Here is a tiny trained network, its code and every weight. The questions are about switching its units off for an input and a target symbol, where a switched-off unit gives its printed mean instead of its output.

import numpy as np


def w(rows, s, z=0):
    codes = np.array(rows[::2]) - 128.0
    scale = np.full(codes.shape[1], s)
    scale[-1] = z or s
    return codes * scale


def norm(h):
    return h / np.sqrt((h * h).mean(-1, keepdims=True) + 1e-5)


def f(y):
    return np.maximum(y, 0)


def softmax(a):
    e = np.exp(a - a.max(-1, keepdims=True))
    return e / e.sum(-1, keepdims=True)


def log_softmax(a):
    a = a - a.max(-1, keepdims=True)
    return a - np.log(np.exp(a).sum(-1, keepdims=True))


def net(x, mask):
    ids = ['ΓΔΠαεζηλμξτφψω'.index(c) for c in x.split()]
    T = len(ids)
    res = E[ids] + P[:T]
    u = 0
    for l in range(2):
        q, k, v = (norm(res) @ M[l].T for M in (Q, K, V))
        z = softmax(np.where(np.tri(T) > 0, q @ k.T / 2**0.5, -1e9)) @ v
        res = res + np.where(mask[u], z, O[l][:, -1]) @ O[l][:, :-1]
        u += 1
        y = f(norm(res) @ A[l][:, :-1].T + A[l][:, -1])
        res = res + np.where(mask[u : u + 12], y, B[l][:, -1]) @ B[l][:, :-1]
        u += 12
    return log_softmax(norm(res)[-1] @ U[:, :-1].T + U[:, -1])


Q, K, V, O, A, B = {}, {}, {}, {}, {}, {}
E = w([
[205,146,136],'Γ',
[100,134,161],'Δ',
[80,109,134],'Π',
[103,135,164],'α',
[111,24,11],'ε',
[98,134,162],'ζ',
[188,117,139],'η',
[149,254,185],'λ',
[184,141,121],'μ',
[131,95,81],'ξ',
[83,119,144],'τ',
[91,100,88],'φ',
[130,91,75],'ψ',
[183,127,83],'ω',
],0.0094)
P = w([
[108,200,72],'0',
[139,150,105],'1',
[159,116,125],'2',
[168,79,148],'3',
[198,41,170],'4',
[173,5,176],'5',
],0.0032)
Q[0] = w([
[211,152,95],'0.h0',
[43,254,81],'0.h0',
],0.012)
K[0] = w([
[108,106,180],'0.h0',
[77,249,104],'0.h0',
],0.016)
V[0] = w([
[118,56,153],'0.h0',
[110,175,255],'0.h0',
],0.0096)
O[0] = w([
[179,176,108,95],'0.h0',
[2,181,45,4],'0.h0',
],0.0057,0.0019)
A[0] = w([
[141,218,56,5],'0.n0',
[161,157,137,167],'0.n1',
[200,79,84,108],'0.n2',
[70,188,153,94],'0.n3',
[182,242,138,102],'0.n4',
[203,187,69,93],'0.n5',
[100,226,189,42],'0.n6',
[158,112,2,76],'0.n7',
[86,199,198,44],'0.n8',
[87,115,130,132],'0.n9',
[136,213,97,68],'0.n10',
[104,114,74,82],'0.n11',
],0.0076,0.0028)
B[0] = w([
[192,252,166,148],'0.n0',
[90,95,122,202],'0.n1',
[82,85,196,255],'0.n2',
[69,99,109,156],'0.n3',
[201,147,64,209],'0.n4',
[92,209,142,227],'0.n5',
[75,169,187,144],'0.n6',
[174,159,90,160],'0.n7',
[69,202,129,147],'0.n8',
[90,109,88,154],'0.n9',
[131,180,183,149],'0.n10',
[86,109,141,137],'0.n11',
],0.016,0.0042)
Q[1] = w([
[109,168,43],'1.h0',
[3,141,165],'1.h0',
],0.012)
K[1] = w([
[1,194,119],'1.h0',
[190,195,58],'1.h0',
],0.012)
V[1] = w([
[75,189,226],'1.h0',
[249,180,111],'1.h0',
],0.015)
O[1] = w([
[187,244,233,254],'1.h0',
[2,56,173,129],'1.h0',
],0.0091,0.0084)
A[1] = w([
[166,46,116,117],'1.n0',
[92,181,130,57],'1.n1',
[7,130,175,123],'1.n2',
[146,121,179,114],'1.n3',
[175,90,127,140],'1.n4',
[159,69,71,128],'1.n5',
[67,204,68,2],'1.n6',
[103,164,111,47],'1.n7',
[164,183,75,115],'1.n8',
[136,125,165,119],'1.n9',
[209,119,60,89],'1.n10',
[145,196,38,114],'1.n11',
],0.013,0.0019)
B[1] = w([
[181,213,91,159],'1.n0',
[122,166,81,178],'1.n1',
[18,82,203,255],'1.n2',
[111,37,126,219],'1.n3',
[165,108,104,159],'1.n4',
[208,124,63,141],'1.n5',
[253,190,166,153],'1.n6',
[142,163,102,141],'1.n7',
[64,110,84,189],'1.n8',
[116,66,128,195],'1.n9',
[37,58,113,163],'1.n10',
[55,50,83,184],'1.n11',
],0.02,0.0064)
U = w([
[9,93,210,179],'Γ',
[132,212,70,238],'Δ',
[45,74,8,126],'Π',
[137,204,85,187],'α',
[235,98,6,109],'ε',
[134,178,93,91],'ζ',
[203,181,224,126],'η',
[92,210,175,184],'λ',
[144,156,181,4],'μ',
[205,65,136,49],'ξ',
[76,134,39,68],'τ',
[149,77,119,78],'φ',
[203,73,120,101],'ψ',
[161,78,188,91],'ω',
],0.014,0.0031)

Each question gives the input, a string of symbols that net reads in full, and the target symbol t.
The units are the heads (2 rows each of Q, K, V and O) and the neurons (one row each of A and B). Each row of codes is followed by its name. A weight is (code - 128) times the scale printed after its matrix; where a second scale follows, it is the last column's (O, A, B and U).
mask holds one flag per unit, layer by layer, with each layer's heads first. A switched-off unit (its flag False) gives its mean, the last column of its rows in O or B, instead of its output. The means were averaged over made-up inputs and are rounded, as every weight is.
A unit's drop is (log p(t) with every unit on - log p(t) with that unit switched off) / (log p(t) with every unit on - log p(t) with every unit switched off).
The circuit of an input: a set's keep is (log p(t) with only the set's units on - log p(t) with every unit switched off) / (log p(t) with every unit on - log p(t) with every unit switched off). Starting from the 12 units with the biggest drops (on a tie, the unit counted first), units are removed one at a time, each time the one whose removal leaves the highest keep (on an exact tie, the one counted first), for as long as the keep stays at least 0.8.
circuit, biggest first: the units of the circuit, biggest drop first
most important unit: the unit with the biggest drop
top k neurons: the k neurons with the biggest drops, biggest first
top k neurons in layer l: the k neurons of layer l with the biggest drops, biggest first
input α ω ψ λ, target λ: circuit, biggest first -> (1.n6, 0.h0)
input Γ Γ Π ε μ, target ε: top neuron -> (0.n5)
input Δ η η, target η: circuit, biggest first -> (0.n2, 1.h0, 1.n2)
input α η Π Δ, target Δ: circuit, biggest first -> (0.n2, 1.h0, 1.n2, 0.h0)
input Π ε Π α Π, target ε: circuit, biggest first -> (1.h0, 1.n2)
input Γ Γ η ε η α, target ε: top 4 neurons in layer 0 -> (0.n5, 0.n2, 0.n7, 0.n1)
input Γ Γ Γ ω ξ ε, target ε: top 2 neurons -> (0.n5, 1.n0)
input Γ ε η Π, target ε: top 3 neurons -> (0.n5, 0.n2, 0.n7)
input Δ Γ ε τ η, target ε: top 4 neurons in layer 0 -> (0.n2, 0.n7, 0.n5, 0.n4)
input ε η τ Δ, target ε: top 4 neurons in layer 0 -> (0.n2, 0.n5, 0.n0, 0.n7)
input Γ Γ Π η Π μ, target Π: top 2 neurons -> (0.n6, 0.n10)
input Γ Π μ, target Π: top 2 neurons -> (0.n4, 1.n2)
input Π η Π Π η Γ, target η: top 2 neurons in layer 0 -> (0.n2, 0.n4)
input ζ α Π, target Π: top neuron in layer 0 -> (0.n5)
input Γ Π ω, target Π: top 2 neurons -> (0.n7, 1.n2)
input Π Γ τ Γ Π ω, target Π: top 2 neurons in layer 0 -> (0.n7, 0.n2)
input Γ Γ ε φ Π λ, target λ: top 2 neurons in layer 0 -> (0.n2, 0.n8)
input Γ ψ Δ μ, target Δ: top 3 neurons in layer 0 -> (0.n7, 0.n4, 0.n0)
input μ η Δ Γ, target Δ: top 2 neurons -> (0.n4, 1.n2)
input Γ Γ ε Γ, target ε: most important unit -> 0.h0
